Below are the code and all the weights of a small trained network. Each question names an input and a target symbol and asks about switching units off, where a switched-off unit gives its printed mean instead of its output.

import numpy as np


def w(rows, s, z=0):
    codes = np.array(rows[::2]) - 128.0
    scale = np.full(codes.shape[1], s)
    scale[-1] = z or s
    return codes * scale


def f(y):
    return y / 2 * (1 + np.tanh(0.7978845608 * (y + 0.044715 * y**3)))


def softmax(a):
    e = np.exp(a - a.max(-1, keepdims=True))
    return e / e.sum(-1, keepdims=True)


def log_softmax(a):
    a = a - a.max(-1, keepdims=True)
    return a - np.log(np.exp(a).sum(-1, keepdims=True))


def net(x, mask):
    ids = ['ΔΠαεηθξτω'.index(c) for c in x.split()]
    T = len(ids)
    res = E[ids] + P[:T]
    r = res
    for j in range(3):
        rows = slice(4 * j, 4 * j + 4)
        q, k, v = (r @ M[0][rows].T for M in (Q, K, V))
        z = softmax(np.where(np.tri(T) > 0, q @ k.T / 4**0.5, -1e9)) @ v
        o = O[0][rows]
        res = res + np.where(mask[j], z, o[:, -1]) @ o[:, :-1]
    y = f(res @ A[0][:, :-1].T + A[0][:, -1])
    res = res + np.where(mask[3:7], y, B[0][:, -1]) @ B[0][:, :-1]
    return log_softmax(res[-1] @ U[:, :-1].T + U[:, -1])


Q, K, V, O, A, B = {}, {}, {}, {}, {}, {}
E = w([
[176,149,119,48,131],'Δ',
[157,136,78,58,140],'Π',
[199,136,134,97,173],'α',
[193,116,88,90,226],'ε',
[72,78,189,9,98],'η',
[195,66,83,197,124],'θ',
[48,148,96,83,199],'ξ',
[95,90,127,198,218],'τ',
[154,63,189,181,118],'ω',
],0.013)
P = w([
[153,188,163,99,149],'0',
[162,151,168,111,194],'1',
[143,115,169,112,206],'2',
[116,61,155,81,200],'3',
[118,34,139,69,237],'4',
[101,15,131,40,254],'5',
],0.0063)
Q[0] = w([
[204,76,127,96,214],'head 1',
[120,172,88,155,87],'head 1',
[151,124,133,82,179],'head 1',
[133,95,138,183,142],'head 1',
[162,102,122,197,109],'head 2',
[131,173,111,127,139],'head 2',
[198,91,116,101,194],'head 2',
[127,153,143,52,144],'head 2',
[87,198,180,183,62],'head 3',
[94,251,123,187,22],'head 3',
[140,190,133,169,6],'head 3',
[57,184,123,182,95],'head 3',
],0.012)
K[0] = w([
[39,1,122,128,112],'head 1',
[128,228,78,156,167],'head 1',
[135,19,151,114,74],'head 1',
[54,169,175,68,117],'head 1',
[153,104,164,112,46],'head 2',
[88,141,91,76,132],'head 2',
[76,17,181,124,160],'head 2',
[100,113,74,132,170],'head 2',
[182,222,89,154,80],'head 3',
[166,204,46,174,107],'head 3',
[171,206,39,130,126],'head 3',
[202,147,86,169,89],'head 3',
],0.0092)
V[0] = w([
[159,88,1,137,57],'head 1',
[84,201,147,31,180],'head 1',
[141,168,82,142,154],'head 1',
[172,128,60,110,172],'head 1',
[155,88,72,151,195],'head 2',
[153,149,60,122,184],'head 2',
[53,102,169,156,106],'head 2',
[129,156,69,93,166],'head 2',
[124,203,86,21,124],'head 3',
[220,135,154,97,74],'head 3',
[171,63,102,218,161],'head 3',
[244,91,163,139,98],'head 3',
],0.009)
O[0] = w([
[209,63,67,207,116,50],'head 1',
[69,214,72,35,134,163],'head 1',
[186,168,129,126,112,120],'head 1',
[190,175,94,148,87,184],'head 1',
[188,159,100,137,140,254],'head 2',
[192,158,76,145,98,217],'head 2',
[84,134,179,164,174,61],'head 2',
[155,124,83,157,95,185],'head 2',
[99,93,56,187,24,126],'head 3',
[119,21,78,45,148,85],'head 3',
[254,166,226,73,180,152],'head 3',
[175,24,136,19,155,123],'head 3',
],0.0075,0.0061)
A[0] = w([
[165,113,14,55,137,1],'neuron 1',
[153,16,65,162,3,102],'neuron 2',
[84,154,208,164,87,13],'neuron 3',
[171,16,187,22,152,253],'neuron 4',
],0.005,0.0027)
B[0] = w([
[117,106,59,65,192,205],'neuron 1',
[74,33,150,195,233,158],'neuron 2',
[207,68,33,49,255,116],'neuron 3',
[102,69,150,145,52,253],'neuron 4',
],0.0065,0.0068)
U = w([
[44,79,101,120,123,214],'Δ',
[81,98,71,154,239,72],'Π',
[153,127,121,84,87,60],'α',
[208,162,64,56,158,2],'ε',
[124,138,131,124,142,49],'η',
[194,34,84,223,162,135],'θ',
[141,214,79,244,44,254],'ξ',
[184,254,217,139,168,150],'τ',
[123,84,226,76,183,177],'ω',
],0.0052,0.0037)

Each question gives the input, a string of symbols that net reads in full, and the target symbol t.
The units are the heads (4 rows each of Q, K, V and O) and the neurons (one row each of A and B). Each row of codes is followed by its name. A weight is (code - 128) times the scale printed after its matrix; where a second scale follows, it is the last column's (O, A, B and U).
mask holds one flag per unit, heads first, then neurons. A switched-off unit (its flag False) gives its mean, the last column of its rows in O or B, instead of its output. The means were averaged over made-up inputs and are rounded, as every weight is.
A unit's drop is (log p(t) with every unit on - log p(t) with that unit switched off) / (log p(t) with every unit on - log p(t) with every unit switched off).
The circuit of an input: a set's keep is (log p(t) with only the set's units on - log p(t) with every unit switched off) / (log p(t) with every unit on - log p(t) with every unit switched off). Starting from all 7 units, units are removed one at a time, each time the one whose removal leaves the highest keep (on an exact tie, the one counted first), for as long as the keep stays at least 0.8.
circuit, biggest first: the units of the circuit, biggest drop first
most important unit: the unit with the biggest drop
heads that matter: for each layer, one digit per head in row order, 1 if its drop is at least 0.15 and else 0, layers parted by /
drop of u: that unit's drop, to one decimal
input ε ω α ε, target ω: heads that matter -> 101
input η Π ε, target Δ: most important unit -> head 3
input τ ε ξ, target τ: heads that matter -> 101
input ε τ Δ, target τ: circuit, biggest first -> (head 3; head 1)
input ω ε θ, target ω: circuit, biggest first -> (head 3; head 2)
input ξ ω Δ η θ τ, target Δ: circuit, biggest first -> (head 3; head 1)
input ε ξ ω α, target ω: heads that matter -> 101
input θ θ Δ, target θ: circuit, biggest first -> (head 1; head 3)
input ξ α ε ω ε Δ, target ω: circuit, biggest first -> (head 3; head 1)
input ε ε ε ε ε, target ε: circuit, biggest first -> (head 2; head 1; neuron 1)
input ε τ ε Π, target τ: heads that matter -> 001
input θ α Δ, target θ: heads that matter -> 101
input θ Π Δ α τ ξ, target τ: heads that matter -> 001
input ε ε α, target ε: heads that matter -> 111
input τ ε α ε ω, target ω: heads that matter -> 001
input θ ξ ω θ ε, target ω: heads that matter -> 001
input α ε θ τ ε, target τ: circuit, biggest first -> (head 3)
input τ ξ ξ θ ω τ, target ω: drop of head 2 -> 0.1
input ω ε ε ω, target ω: drop of head 1 -> 0.1
input τ θ Δ Π ω ξ, target ω: drop of neuron 3 -> 0.0
input Δ ε ξ ξ ε Δ, target ξ: drop of head 3 -> 1.0
input θ α α ε ε ε, target ε: most important unit -> head 2
